[[ 37 -29  28  35  48  11  12 -44 -49  -8  35 -43]
 [ 55 -31  45 -30 -31 -34 -18 -40 -45  -1   3 -39]
 [ 10  -7  13  45  55  26  34 -13 -20 -16  34 -27]
 [ 71 -48  44  25  32 -16  -4 -62 -68   7  32 -66]
 [ 26 -26  25  29  33   3  26 -33 -43 -27  33 -35]
 [  6  22  13  -9 -16  39  97  13  -3 -44   0   6]
 [ 23 -34   5 -33 -30 -44 -60 -32 -29  47  -5 -35]
 [-35  38 -24   3  -9  19  -5  37  34  19 -11  40]
 [ 14  -4  18  37  37  29  31  -7 -17 -48  34 -13]
 [ 43 -10  38 -29 -35 -28  -9 -26 -22 -13   0 -14]
 [ 41 -40  29 -18 -11 -44 -49 -45 -41  45  16 -42]
 [-23  33  -2   9   0  29  63  38  36 -48  -1  33]] ans = 33

[[-79 -81 -83 -85 -85 -87 -89 -91 -92 -94 -96 -97 -96 -95]
 [-20 -16  -9  -2   7  16  26  35  42  50  56  60  63  64]
 [ 49  53  55  56  55  55  53  52  50  48  46  46  44  43]
 [ 32  34  35  35  36  37  39  44  48  55  61  68  74  79]
 [ -2  -7 -10 -15 -20 -25 -30 -34 -37 -40 -42 -43 -43 -42]
 [  9   9   7   4  -2  -6 -11 -16 -20 -23 -25 -27 -28 -28]] ans = -28

[[ 23 -49   6  55  41 -50 -11   0   5 -21 -14  -2 -13]
 [-13 -49   3  -4   9 -19 -11  35  -9  25 -15  39 -15]
 [ 46 -49  -1 -17  19  72  38  28 -24 -54  11   8 -34]
 [ -9 -49   2 -43  22  -2  -8  33 -13  61  10  30 -21]
 [ 48 -49  20  -5  28  21  34   7  -6 -47  25  13 -30]
 [ 22 -49  12  58  39 -56 -17   7   1 -20  22  -3 -11]
 [-15 -49   2  -5  14 -13  -7  44 -12  29 -38  40 -14]
 [ 38 -49  -3  -5  22  35  54  50  -1 -47  -9  23 -25]
 [ 21 -49   9  58  44 -47 -20   9   4 -21  -4   5  -5]] ans = -5

[[ 17  40   1  14  -5  20   8  -9   8  31   3  33  17  14]
 [ -6  27 -15 -12  23   4  -2   0   0  -3   3  30 -13  15]
 [ 10  72 -17 -18  15   4 -17  12  29  24   5  12 -11  -7]
 [  6   5   2 -23 -12  12  -8   1 -14  -4 -16 -10  -4   5]
 [ 28  29 -20 -11  -7 -21  -3  -2   1  -9 -17  -2 -13   5]
 [  6  56 -27 -29  21 -16 -18  12  19  -2   0   7 -28  -5]
 [-11  21  12  -5   3  26  10   8  -4  19  -7  41  -1  27]
 [-16 -28 -10 -19  19  14 -14 -19 -35 -29  10  -2  -5  11]
 [ 38  33 -27   3  -7 -12 -12 -22   4  -7   2 -19   7 -12]
 [ -7  35   1   4  19  32  -2  -7   5   9  21  35  12  12]
 [  9  11 -23 -19  12 -12  -6 -13 -10 -24   3 -16  -8  -5]] ans = -5

[[ 10   1   9  52   7   8  -8   4   7   9   3   6]
 [ 33  31  13  33 -17 -20 -25  22 -17  23  20  25]
 [-19 -19 -44  17 -42 -48  31   3 -41   7  38   5]
 [ 45  41  14  56 -30 -34 -35  28 -30  32  28  34]
 [-75 -73 -31 -59  41  46  67 -33  41 -36 -22 -43]
 [  8   4  22  12  26  29 -11   4  26   1 -10   1]
 [-65 -65 -29 -44  34  38  59 -27  34 -29 -16 -36]
 [ 34  34  49  -4  33  37 -37  17  33   9 -16  13]] ans = 13

[[  0   0   1  -1  -1   2 -54 -17   9  -3 -12  54 -62]
 [ -2 -27  81   5 -26  48  25   5   2   3 -29 -13  -6]
 [-19   0  34   5 -13  36  19  56  30 -24   8  57  27]
 [-85  19  -3 -80  13  12 -12  20 -16 -31 -36 -24 -17]
 [-16   2  35   3 -14  35 -54  38 -14   0   3 -12  31]
 [ -1   0   3   1   2  -1  29   8  10  11 -19  28 -16]] ans = -16

[[-44   3  -2   0  21  -7]
 [ -8   2   0  -3  -3  -6]
 [ -1  -4   0   0   1   1]
 [ -6   2   0  -3  -2  -1]
 [-89  67  52 -12  -6 -14]
 [ 26 -26   1  36  23   2]
 [  0   3   1  -2   2   1]
 [ 28  -5  -1  -7  -5   1]
 [  9  -5   0  -3  -2   4]
 [ -7   1   0  -3  -3  -6]] ans = -6
---
-0.05,-0.07,0.06,-0.06,0.02,-0.04
-0.10,-0.18,0.13,-0.06,0.00,-0.08
| 0.00

0.90,0.24,-0.92,-0.69,0.71,-12.75
-0.43,-1.66,-0.26,1.46,-0.01,18.00
| -0.01

-0.07,0.02,0.14,0.02
0.07,-0.03,-0.11,-0.13
| -0.11

-1.233,41.661,33.073,-5.697
139.699,-125.862,-124.221,139.531
| -124.221

0.18,0.02,0.03,0.08
0.19,-0.12,-0.20,-0.02
| -0.20

13.6,112.7,62.0,31.0,-24.5,-207.9,-34.2
-36.5,-93.4,-15.0,-35.3,21.8,190.0,95.3
| 190.0
---
array([[ 34, -14,  18, -26, -15,  29],
       [-97,  18, -42,  13, -29,  47]]) gives 34

array([[  6, -31,   5,   7,   4,  13,  -4],
       [ 62,  -5, -32,  95,  19,  21,  -1]]) gives 6

array([[ 41,  -8,   8, -24,   3,   7],
       [-20,   7,  91,  19, -21,  19]]) gives 41

array([[ 86,  72,  43, -61],
       [-98,  97, -73,  -8]]) gives 86

array([[  0,  -2,  -3,   3,   1],
       [ 78,  11,   8, -51,  13]]) gives 0

array([[-29,   2, -78,   2, -11],
       [-28,  50,  -7,   1,  -9]]) gives -29

array([[-39,  -9,  -8,  45,  24,  72],
       [ 12, -12, -26,  47,  29,  29]]) gives -39

array([[-72,  27,  23, -32, -50],
       [-42,  44,  30,  34,   0]]) gives -72

array([[ 38, -29, -26, -26,  -6, -27, -16],
       [ 76, -48, -30, -30, -23, -29, -18]]) gives 38
---
[ 13   8 -23 -11  53  71] ==> 8

[[-11  -3   7  -9 -16 -31]
 [-50 -78  15  46  48  -7]] ==> -78

[[-68   4  31   5 -29   5]
 [-69   8  36 -92   6  14]] ==> 8

[[-39 -17   9  84   4 -89]
 [ -2   6   1 -34  -7  53]] ==> 6

[-69  67  81  -1  22 -39] ==> 67

[-12  12  23  -6  96  92] ==> 12

[[ 59 -38  11 -22 -71  70]
 [ 20 -33  27 -39  63   6]
 [ 56 -39  59  11  73  66]] ==> -39

[[ 11 -28  -6  -9 -26 -20]
 [-39  56 -39  21   4 -27]
 [-15 -80  -1 -42 -11  29]] ==> -80

[[ 30  97  49  35  -3   7]
 [-45 -49  15 -60 -10  12]
 [ 10 -18 -27 -33  24  27]] ==> -18

[[ -2 -10 -85  59  60 -67]
 [ 19 -43  -8  -9  86  -1]] ==> -43
---
[-33  58 -69   0  97  14] Out: 14, -33

[[  0 -28  -2 -19  -2  -4  11]
 [  1 -23  -2 -85  -1  -3  18]
 [  0 -28  -2   2  -2  -4   9]] Out: 11, 0

[-36 -97 -86 -62 -67 -79  21] Out: 21, -36

[[-35 -21 -29   1  26 -12 -24]
 [  4   1 -97  17 -33  12  24]] Out: -24, 4

[[  2  71  35  16  -7  25  42]
 [  9   0  18  97   9 -53  19]] Out: 42, 9

[[ -8  42 -25  83]
 [-23  27   6 -54]] Out: 83, -23

[[  1 -23  12  51   8  65]
 [-11 -43 -11  65  24  83]] Out: 65, -11

[-74  39  25 -75] Out: -75, -74
---
(303, 698, 804, 497, 588, 246, 289) value 289
(194, 459, 789, 846) value 846
(5, 3, 8, 1) value 1
(10, 24, 77, 4) value 4
(758, 535, 513, 238, 621) value 621
(68, 243, 142, 38) value 38
(26, 87, 42, 10, 37) value 37
---
[[-27   1  80  22  57]
 [-53  60 -28  11 -13]] gives 57

[-28  74  16  72 -26] gives 16

[ 59 -91  12  57  47  56] gives 56

[ 54 -15 -87 -53  47] gives -15

[ 92  65  -6 -14  18] gives 18

[ 73  80  51   6 -22 -14  26] gives 51

[ 39  11  55   1   3 -80  -8] gives 11
